Below is a small trained network, with its code and all its weights. Each question gives an input and a class and asks what happens when units are switched off, that is, made to give their printed mean instead of their output.

import numpy as np


def w(rows, s, z=0):
    codes = np.array(rows[::2]) - 128.0
    scale = np.full(codes.shape[1], s)
    scale[-1] = z or s
    return codes * scale


def f(y):
    return np.maximum(y, 0)


def log_softmax(a):
    a = a - a.max(-1, keepdims=True)
    return a - np.log(np.exp(a).sum(-1, keepdims=True))


def net(x, mask):
    res = np.array(x, float).reshape(1, 3) / 4 @ E
    y = f(res @ A[0][:, :-1].T + A[0][:, -1])
    res = res + np.where(mask, y, B[0][:, -1]) @ B[0][:, :-1]
    return log_softmax(res[-1] @ U[:, :-1].T + U[:, -1])


A, B = {}, {}
E = w([
[38,164,208,175,214,21,211],'x0',
[39,7,173,107,142,179,63],'x1',
[119,120,132,143,81,116,144],'x2',
],0.014)
A[0] = w([
[193,201,55,111,92,185,147,224],'neuron 0',
[99,192,152,175,170,77,194,77],'neuron 1',
[181,136,39,59,168,156,86,255],'neuron 2',
[222,162,192,100,117,96,149,47],'neuron 3',
[108,214,201,145,208,107,198,198],'neuron 4',
[152,108,77,91,76,222,53,255],'neuron 5',
[31,66,255,67,114,215,83,150],'neuron 6',
[87,61,18,49,101,150,41,114],'neuron 7',
[212,215,126,96,115,99,189,255],'neuron 8',
[45,149,163,131,181,49,197,114],'neuron 9',
[113,107,35,52,31,165,46,229],'neuron 10',
],0.011,0.0057)
B[0] = w([
[238,128,91,93,70,22,110,217],'neuron 0',
[82,190,193,136,166,77,75,199],'neuron 1',
[159,175,144,109,35,95,18,212],'neuron 2',
[24,121,224,203,164,156,131,159],'neuron 3',
[146,197,200,170,202,2,196,219],'neuron 4',
[200,76,146,76,58,166,14,255],'neuron 5',
[80,74,192,225,229,236,100,234],'neuron 6',
[157,14,188,241,51,162,74,223],'neuron 7',
[181,230,101,70,10,22,169,217],'neuron 8',
[50,170,204,228,194,52,142,216],'neuron 9',
[250,31,63,119,107,119,25,251],'neuron 10',
],0.0094,0.025)
U = w([
[201,160,47,76,4,101,106,217],'0',
[175,151,58,112,111,178,179,1],'1',
[155,74,116,161,95,186,46,138],'2',
[161,175,62,107,106,210,196,1],'3',
[147,137,73,99,112,177,163,1],'4',
[147,177,140,132,127,76,156,195],'5',
[136,152,82,69,80,174,177,1],'6',
[73,82,168,186,212,171,147,210],'7',
],0.015,0.0057)

Each question gives the input, the list of numbers given to net, and the class t.
The units are the neurons (one row each of A and B). Each row of codes is followed by its name. A weight is (code - 128) times the scale printed after its matrix; where a second scale follows, it is the last column's (A, B and U).
mask holds one flag per neuron, in row order. A switched-off neuron (its flag False) gives its mean, the last column of its row in B, instead of its output. The means were averaged over made-up inputs and are rounded, as every weight is.
A unit's drop is (log p(t) with every unit on - log p(t) with that unit switched off) / (log p(t) with every unit on - log p(t) with every unit switched off).
most important unit: the unit with the biggest drop
k most important neurons: the k neurons with the biggest drops, biggest first
drop of u: that unit's drop, to one decimal
input [-3,0,-2], class 0: most important unit	neuron 6
input [0,-1,7], class 0: 2 most important neurons	(neuron 6; neuron 9)
input [1,-8,-8], class 5: 4 most important neurons	(neuron 4; neuron 10; neuron 5; neuron 3)
input [0,-3,-6], class 0: 2 most important neurons	(neuron 9; neuron 6)
input [-8,0,2], class 0: 2 most important neurons	(neuron 6; neuron 0)
input [8,1,-4], class 7: 2 most important neurons	(neuron 8; neuron 0)
input [-8,0,-7], class 0: 3 most important neurons	(neuron 6; neuron 0; neuron 2)
input [4,0,-3], class 5: 2 most important neurons	(neuron 6; neuron 7)
input [0,-1,3], class 0: 2 most important neurons	(neuron 9; neuron 6)
input [-3,0,5], class 0: drop of neuron 6	2.0
input [1,-5,2], class 5: drop of neuron 10	0.3
input [2,-3,-5], class 5: drop of neuron 9	0.0
